Below are the code and all the weights of a small trained network. Each question names an input and a class and asks about switching units off, where a switched-off unit gives its printed mean instead of its output.

import numpy as np


def w(rows, s, z=0):
    codes = np.array(rows[::2]) - 128.0
    scale = np.full(codes.shape[1], s)
    scale[-1] = z or s
    return codes * scale


def f(y):
    return y / 2 * (1 + np.tanh(0.7978845608 * (y + 0.044715 * y**3)))


def log_softmax(a):
    a = a - a.max(-1, keepdims=True)
    return a - np.log(np.exp(a).sum(-1, keepdims=True))


def net(x, mask):
    res = np.array(x, float).reshape(1, 6) / 4 @ E
    y = f(res @ A[0][:, :-1].T + A[0][:, -1])
    res = res + np.where(mask, y, B[0][:, -1]) @ B[0][:, :-1]
    return log_softmax(res[-1] @ U[:, :-1].T + U[:, -1])


A, B = {}, {}
E = w([
[130,125,130,124],'x0',
[125,131,129,129],'x1',
[78,37,181,102],'x2',
[97,57,2,186],'x3',
[76,151,85,26],'x4',
[129,126,129,127],'x5',
],0.0092)
A[0] = w([
[72,9,216,105,74],'neuron 0',
[114,148,92,45,69],'neuron 1',
[161,137,171,91,104],'neuron 2',
[110,83,156,105,106],'neuron 3',
[160,124,180,209,86],'neuron 4',
[181,207,87,145,49],'neuron 5',
[161,139,158,101,71],'neuron 6',
[111,129,150,136,253],'neuron 7',
[119,194,129,152,69],'neuron 8',
[90,158,212,128,112],'neuron 9',
[155,97,155,208,64],'neuron 10',
[138,128,164,201,154],'neuron 11',
[122,117,140,126,114],'neuron 12',
[149,174,184,116,120],'neuron 13',
],0.012)
B[0] = w([
[146,254,74,176,200],'neuron 0',
[59,140,162,109,154],'neuron 1',
[85,75,120,168,150],'neuron 2',
[143,173,106,127,146],'neuron 3',
[55,155,152,80,161],'neuron 4',
[115,226,104,184,153],'neuron 5',
[109,118,119,175,130],'neuron 6',
[208,96,111,83,252],'neuron 7',
[140,150,119,166,130],'neuron 8',
[116,93,87,156,166],'neuron 9',
[64,107,176,115,154],'neuron 10',
[113,132,141,67,179],'neuron 11',
[128,137,143,133,124],'neuron 12',
[114,51,108,178,169],'neuron 13',
],0.012,0.011)
U = w([
[144,250,139,216,30],'0',
[159,116,155,119,254],'1',
[64,35,86,233,78],'2',
[15,170,204,47,71],'3',
[181,123,154,107,183],'4',
[186,125,149,113,168],'5',
],0.013,0.0094)

Each question gives the input, the list of numbers given to net, and the class t.
The units are the neurons (one row each of A and B). Each row of codes is followed by its name. A weight is (code - 128) times the scale printed after its matrix; where a second scale follows, it is the last column's (A, B and U).
mask holds one flag per neuron, in row order. A switched-off neuron (its flag False) gives its mean, the last column of its row in B, instead of its output. The means were averaged over made-up inputs and are rounded, as every weight is.
A unit's drop is (log p(t) with every unit on - log p(t) with that unit switched off) / (log p(t) with every unit on - log p(t) with every unit switched off).
The circuit of an input: a set's keep is (log p(t) with only the set's units on - log p(t) with every unit switched off) / (log p(t) with every unit on - log p(t) with every unit switched off). Starting from the 12 units with the biggest drops (on a tie, the unit counted first), units are removed one at a time, each time the one whose removal leaves the highest keep (on an exact tie, the one counted first), for as long as the keep stays at least 0.8.
units of the circuit, in order: the units of the circuit, biggest drop first
top k neurons: the k neurons with the biggest drops, biggest first
drop of u: that unit's drop, to one decimal
input [-2,6,8,4,-4,-1], class 0: units of the circuit, in order => (neuron 0)
input [-6,8,2,-8,8,-1], class 2: units of the circuit, in order => (neuron 13; neuron 9; neuron 2)
input [-3,1,4,-1,-8,2], class 3: top 3 neurons => (neuron 4; neuron 10; neuron 11)
input [-8,2,-3,7,-6,8], class 1: units of the circuit, in order => (neuron 11; neuron 13)
input [-5,6,5,-5,-8,1], class 3: top 3 neurons => (neuron 4; neuron 11; neuron 10)
input [5,3,-7,0,-8,6], class 3: units of the circuit, in order => (neuron 4; neuron 11)
input [-4,-5,-3,-3,-7,4], class 3: units of the circuit, in order => (neuron 4; neuron 11)
input [-6,0,6,6,2,-4], class 0: top 2 neurons => (neuron 0; neuron 13)
input [-5,-1,6,-5,-4,5], class 0: top 2 neurons => (neuron 0; neuron 3)
input [6,-5,-7,-8,-4,6], class 2: units of the circuit, in order => (neuron 13; neuron 2)
input [3,0,-7,4,8,0], class 3: top 2 neurons => (neuron 1; neuron 0)
input [-5,-3,3,-5,-6,1], class 3: top 3 neurons => (neuron 4; neuron 11; neuron 10)
input [-2,1,4,6,7,5], class 3: top 3 neurons => (neuron 1; neuron 13; neuron 9)
input [7,8,7,-8,-2,-2], class 2: top 3 neurons => (neuron 13; neuron 9; neuron 2)
input [2,-3,8,2,3,-7], class 0: drop of neuron 0 => 0.8
input [-1,2,-3,6,-7,-1], class 3: drop of neuron 13 => 0.1
input [0,-5,6,3,-7,-7], class 3: drop of neuron 11 => 0.2
input [5,-4,4,5,-5,0], class 1: drop of neuron 13 => 0.1
